Here is a tiny trained network, its code and every weight. The questions are about switching its units off for an input and a class, where a switched-off unit gives its printed mean instead of its output.

import numpy as np


def w(rows, s, z=0):
    codes = np.array(rows[::2]) - 128.0
    scale = np.full(codes.shape[1], s)
    scale[-1] = z or s
    return codes * scale


def norm(h):
    return h / np.sqrt((h * h).mean(-1, keepdims=True) + 1e-5)


def f(y):
    return np.maximum(y, 0)


def log_softmax(a):
    a = a - a.max(-1, keepdims=True)
    return a - np.log(np.exp(a).sum(-1, keepdims=True))


def net(x, mask):
    res = np.array(x, float).reshape(1, 6) / 4 @ E
    u = 0
    for l in range(3):
        y = f(norm(res) @ A[l][:, :-1].T + A[l][:, -1])
        res = res + np.where(mask[u : u + 10], y, B[l][:, -1]) @ B[l][:, :-1]
        u += 10
    return log_softmax(norm(res)[-1] @ U[:, :-1].T + U[:, -1])


A, B = {}, {}
E = w([
[118,136,117,116,134],'x0',
[74,50,211,99,254],'x1',
[98,184,238,84,90],'x2',
[135,107,134,102,83],'x3',
[127,135,130,148,148],'x4',
[42,37,80,180,77],'x5',
],0.0075)
A[0] = w([
[253,104,105,50,125,169],'0.n1',
[72,70,148,73,201,208],'0.n2',
[170,160,79,159,81,253],'0.n3',
[131,228,89,119,130,104],'0.n4',
[78,136,168,219,124,42],'0.n5',
[164,208,159,128,44,165],'0.n6',
[159,97,189,121,233,101],'0.n7',
[67,169,171,243,120,196],'0.n8',
[45,200,239,177,77,253],'0.n9',
[152,102,85,193,47,82],'0.n10',
],0.0079,0.0037)
B[0] = w([
[194,136,123,209,166,198],'0.n1',
[199,33,172,96,18,229],'0.n2',
[119,199,157,118,171,228],'0.n3',
[142,147,221,193,115,177],'0.n4',
[127,103,82,90,96,144],'0.n5',
[44,97,217,196,255,226],'0.n6',
[163,113,124,75,65,202],'0.n7',
[98,128,117,104,20,187],'0.n8',
[127,145,203,18,161,254],'0.n9',
[126,224,22,75,158,186],'0.n10',
],0.0072,0.0069)
A[1] = w([
[51,129,152,44,66,137],'1.n1',
[38,90,189,158,118,25],'1.n2',
[179,175,147,188,144,85],'1.n3',
[77,59,100,197,79,70],'1.n4',
[175,107,115,68,138,101],'1.n5',
[236,103,191,98,151,152],'1.n6',
[10,127,126,107,151,13],'1.n7',
[102,159,66,204,100,92],'1.n8',
[89,89,102,91,77,157],'1.n9',
[181,56,114,128,158,3],'1.n10',
],0.012,0.0035)
B[1] = w([
[235,197,65,210,102,230],'1.n1',
[81,117,65,220,74,166],'1.n2',
[156,141,200,163,102,186],'1.n3',
[121,109,216,110,254,163],'1.n4',
[172,108,94,87,48,172],'1.n5',
[69,111,24,125,20,254],'1.n6',
[207,213,71,187,153,151],'1.n7',
[19,168,18,127,151,169],'1.n8',
[98,82,153,225,170,188],'1.n9',
[103,53,236,179,94,161],'1.n10',
],0.0076,0.0089)
A[2] = w([
[173,109,140,7,102,24],'2.n1',
[120,138,167,90,133,120],'2.n2',
[134,117,116,96,127,112],'2.n3',
[142,83,114,118,141,30],'2.n4',
[89,121,90,136,81,117],'2.n5',
[129,132,194,77,172,135],'2.n6',
[165,173,79,142,166,102],'2.n7',
[145,172,134,144,128,120],'2.n8',
[171,59,109,123,166,68],'2.n9',
[107,135,153,102,106,3],'2.n10',
],0.015,0.0043)
B[2] = w([
[153,176,43,44,105,236],'2.n1',
[142,126,137,32,192,172],'2.n2',
[158,154,146,137,126,151],'2.n3',
[91,90,205,199,128,153],'2.n4',
[46,71,42,135,139,242],'2.n5',
[129,71,131,47,152,185],'2.n6',
[166,180,82,183,148,240],'2.n7',
[228,91,167,197,143,253],'2.n8',
[21,2,181,139,167,183],'2.n9',
[99,161,100,143,141,142],'2.n10',
],0.0087,0.0046)
U = w([
[185,206,110,187,165,232],'0',
[120,20,67,106,38,86],'1',
[74,152,7,169,185,2],'2',
[91,20,161,155,163,102],'3',
[161,196,237,86,177,20],'4',
[178,138,100,27,83,131],'5',
],0.013,0.0041)

Each question gives the input, the list of numbers given to net, and the class t.
The units are the neurons (one row each of A and B). Each row of codes is followed by its name. A weight is (code - 128) times the scale printed after its matrix; where a second scale follows, it is the last column's (A, B and U).
mask holds one flag per neuron, layer by layer. A switched-off neuron (its flag False) gives its mean, the last column of its row in B, instead of its output. The means were averaged over made-up inputs and are rounded, as every weight is.
A unit's drop is (log p(t) with every unit on - log p(t) with that unit switched off) / (log p(t) with every unit on - log p(t) with every unit switched off).
The circuit of an input: a set's keep is (log p(t) with only the set's units on - log p(t) with every unit switched off) / (log p(t) with every unit on - log p(t) with every unit switched off). Starting from the 12 units with the biggest drops (on a tie, the unit counted first), units are removed one at a time, each time the one whose removal leaves the highest keep (on an exact tie, the one counted first), for as long as the keep stays at least 0.8.
units of the circuit, in order: the units of the circuit, biggest drop first
most important unit: the unit with the biggest drop
top k neurons: the k neurons with the biggest drops, biggest first
k most important neurons of layer l: the k neurons of layer l with the biggest drops, biggest first
input [7,-7,-2,0,6,2], class 2: most important unit => 1.n8
input [2,0,-1,8,5,2], class 2: units of the circuit, in order => (0.n10 0.n2)
input [7,-4,2,1,-4,-8], class 4: units of the circuit, in order => (1.n1 0.n6)
input [-7,-7,8,-2,-8,-1], class 4: units of the circuit, in order => (0.n6 0.n9)
input [-5,1,-8,1,-4,1], class 3: units of the circuit, in order => (0.n9 2.n9 1.n4)
input [7,-8,3,-2,-6,5], class 0: units of the circuit, in order => (1.n6 0.n3)
input [8,-2,-2,-4,-1,7], class 2: top 2 neurons => (0.n9 1.n8)
input [-2,-5,2,-5,1,-6], class 4: top 2 neurons => (1.n1 0.n6)
input [4,-2,6,5,-8,0], class 4: top 2 neurons => (0.n9 0.n6)
input [-4,1,-3,-4,5,-5], class 1: units of the circuit, in order => (1.n6 0.n7)
input [7,7,4,4,4,-2], class 5: top 2 neurons => (2.n1 0.n9)
input [0,8,0,-8,7,-7], class 1: 2 most important neurons of layer 0 => (0.n2 0.n3)
input [-5,3,1,2,3,0], class 5: 2 most important neurons of layer 0 => (0.n6 0.n7)
input [-5,0,2,7,1,1], class 0: most important unit => 0.n2
input [8,-8,0,7,-3,0], class 0: top 2 neurons => (1.n6 0.n3)
input [-5,-2,8,1,2,6], class 0: top 2 neurons => (1.n1 1.n6)
input [-7,1,5,1,-5,0], class 5: top 3 neurons => (0.n9 1.n9 1.n8)
input [8,-2,-2,8,-4,-6], class 0: 2 most important neurons of layer 0 => (0.n1 0.n9)
input [2,3,8,-3,4,7], class 1: top 3 neurons => (0.n2 0.n9 0.n6)
input [-2,0,5,-1,-8,1], class 0: most important unit => 1.n1
input [8,-3,1,-3,8,6], class 0: top 3 neurons => (1.n1 1.n6 1.n7)
input [1,-7,-8,1,8,4], class 2: top 2 neurons => (1.n8 1.n1)
